[[120 148  99]
 [127 125 129]
 [145 153 152]
 [133 115 144]
 [120 128 125]]
|
[[120 148]
 [127 125]
 [145 153]]

[[134 122 132 120]
 [129 112 153 114]
 [110 122 153 122]
 [122 118 132 112]
 [136 120 144 129]]
|
[[134 122]
 [129 112]
 [110 122]]

[[106 121]
 [114 126]
 [115 126]
 [115 127]]
|
[[106 121]
 [114 126]
 [115 126]]

[[128 128 154 134]
 [129 116 144 130]
 [137 131 115 141]
 [125 124 115 112]]
|
[[128 128]
 [129 116]
 [137 131]]

[[115 152 128 121]
 [139 136 148 125]
 [131 153 132 137]
 [133 143 127 141]]
|
[[115 152]
 [139 136]
 [131 153]]

[[144 140 124 136]
 [143 130 124 127]
 [142 149 125 127]
 [147 150 129 129]]
|
[[144 140]
 [143 130]
 [142 149]]

[[131 111 103 139]
 [125 152 121 110]
 [134 128 129 130]]
|
[[131 111]
 [125 152]
 [134 128]]

[[122 133 123]
 [137 148 150]
 [147 126 117]
 [136 106 138]
 [132 135 122]]
|
[[122 133]
 [137 148]
 [147 126]]
---
[[131 130 133 124 114 137 134 129]
 [129 135 117 111 126 109 106 115]
 [132 128 120 132 116 123 120 135]
 [129 131 127 135 121 125 125 132]
 [126 131 138 128 123 133 123 130]
 [123 127 141 143 134 132 129 149]
 [124 134 126 134 122 116 118 121]
 [130 130 122 129 129 119 119 141]
 [128 128 141 123 133 134 130 144]
 [127 135 130 138 121 133 135 144]
 [129 114 128 119 131 131 132 128]]
|
[[129 131 130 133 124 114 137 134]
 [115 129 135 117 111 126 109 106]
 [135 132 128 120 132 116 123 120]
 [132 129 131 127 135 121 125 125]
 [130 126 131 138 128 123 133 123]
 [149 123 127 141 143 134 132 129]
 [121 124 134 126 134 122 116 118]
 [141 130 130 122 129 129 119 119]
 [144 128 128 141 123 133 134 130]
 [144 127 135 130 138 121 133 135]
 [128 129 114 128 119 131 131 132]]

[[ 98 132 138 110 107 129 120 145]
 [132 104 105 131 108 120 117 131]]
|
[[145  98 132 138 110 107 129 120]
 [131 132 104 105 131 108 120 117]]

[[141 140]
 [140 139]
 [140 154]
 [141 149]
 [141 141]]
|
[[140 141]
 [139 140]
 [154 140]
 [149 141]
 [141 141]]

[[131 118 139 134 148 135 140 139 132 109 140 145]
 [129 133 147 132 126 132 147 119 125 105 133 133]
 [137 133 151 141 126 119 152 123 125 100 133 135]]
|
[[145 131 118 139 134 148 135 140 139 132 109 140]
 [133 129 133 147 132 126 132 147 119 125 105 133]
 [135 137 133 151 141 126 119 152 123 125 100 133]]

[[129 127 116 112 124 122 109 113 124 131 124 118 129 123]
 [125 132 115 115 133 136 101 115 130 137 131 120 124 129]
 [124 132 122 126 131 126 150 126 123 141 132 122 122 129]
 [127 118 134 124 123 120 145 122 131 118 126 132 125 128]]
|
[[123 129 127 116 112 124 122 109 113 124 131 124 118 129]
 [129 125 132 115 115 133 136 101 115 130 137 131 120 124]
 [129 124 132 122 126 131 126 150 126 123 141 132 122 122]
 [128 127 118 134 124 123 120 145 122 131 118 126 132 125]]

[[115 122 125 109]
 [128 129 123 108]
 [113 120 125 114]
 [113 120 124 112]
 [123 133 127 110]
 [120 124 124 109]
 [125 131 126 107]]
|
[[109 115 122 125]
 [108 128 129 123]
 [114 113 120 125]
 [112 113 120 124]
 [110 123 133 127]
 [109 120 124 124]
 [107 125 131 126]]

[[103 131 112]
 [138 122 127]
 [127 135 135]
 [122 119 111]]
|
[[112 103 131]
 [127 138 122]
 [135 127 135]
 [111 122 119]]

[[129 128 127 129 123 128 129 129 126 128 127]
 [127 129 126 127 133 128 128 128 127 127 128]
 [154 117 130 135 148 144 114 144 127 126 128]
 [128 128 127 129 134 129 129 128 128 128 129]
 [130 133 100 116 130 125 129 135 127 148 130]
 [127 128 129 127 138 130 128 128 128 127 127]]
|
[[127 129 128 127 129 123 128 129 129 126 128]
 [128 127 129 126 127 133 128 128 128 127 127]
 [128 154 117 130 135 148 144 114 144 127 126]
 [129 128 128 127 129 134 129 129 128 128 128]
 [130 130 133 100 116 130 125 129 135 127 148]
 [127 127 128 129 127 138 130 128 128 128 127]]
---
[[136 124 125 144 131 131 136 129 140 126 143 127]
 [119 132 125 137 136 143 119 138 128 118 126 137]
 [115 139 122 110 130 124 134 134 122 124 132 136]
 [105 139 126 111 124 132 129 132 129 138 141 134]]
|
[[136 125 131 136 140 143]
 [119 125 136 119 128 126]
 [115 122 130 134 122 132]
 [105 126 124 129 129 141]]

[[107 138]
 [118 152]
 [147 133]
 [109 140]
 [129 122]
 [136 114]
 [153 105]
 [126 135]
 [122 118]
 [153 115]
 [127 143]]
|
[[107]
 [118]
 [147]
 [109]
 [129]
 [136]
 [153]
 [126]
 [122]
 [153]
 [127]]

[[120 120 133 123 127 121 149 145 122 124 126 120]
 [123 121 132 122 127 135 135 137 131 125 130 133]
 [117 116 132 129 129 128 139 137 125 124 127 135]
 [129 128 130 120 125 131 134 135 130 127 129 123]]
|
[[120 133 127 149 122 126]
 [123 132 127 135 131 130]
 [117 132 129 139 125 127]
 [129 130 125 134 130 129]]

[[150 139 139 135 112]
 [123 124 134 118 122]
 [139 128 138 125 138]]
|
[[150 139 112]
 [123 134 122]
 [139 138 138]]

[[128 133 113 124 131 119 119 128 128 122]
 [131 129 150 122 124 135 130 123 124 128]
 [121 118 130 126 132 114 130 131 123 128]
 [123 121 147 122 129 113 128 133 125 128]
 [120 116 121 123 120 120 119 121 130 119]
 [121 118 129 123 134 116 129 131 124 129]
 [122 118 120 116 127 137 120 117 130 120]
 [126 118 131 137 113 136 132 121 125 129]]
|
[[128 113 131 119 128]
 [131 150 124 130 124]
 [121 130 132 130 123]
 [123 147 129 128 125]
 [120 121 120 119 130]
 [121 129 134 129 124]
 [122 120 127 120 130]
 [126 131 113 132 125]]

[[124 128 117 121 132 119 114 125 130 122 127 129 128 113]
 [122 114 118 139 125 112 125 106 115 135 133 115 123 118]
 [119 133 123 106 109 137 116 134 130 111 107 132 131 120]
 [127 125 116 126 129 122 124 121 133 130 131 131 130 112]
 [131 120 117 127 122 121 125 116 133 127 128 134 127 116]]
|
[[124 117 132 114 130 127 128]
 [122 118 125 125 115 133 123]
 [119 123 109 116 130 107 131]
 [127 116 129 124 133 131 130]
 [131 117 122 125 133 128 127]]

[[128 115 128 132 125 129 128 128 129 126 138]
 [128 102 128 130 124 129 128 128 130 125 149]
 [127 105 128 131 125 129 128 128 130 127 144]
 [127 130 128 134 128 128 128 128 127 132 133]]
|
[[128 128 125 128 129 138]
 [128 128 124 128 130 149]
 [127 128 125 128 130 144]
 [127 128 128 128 127 133]]
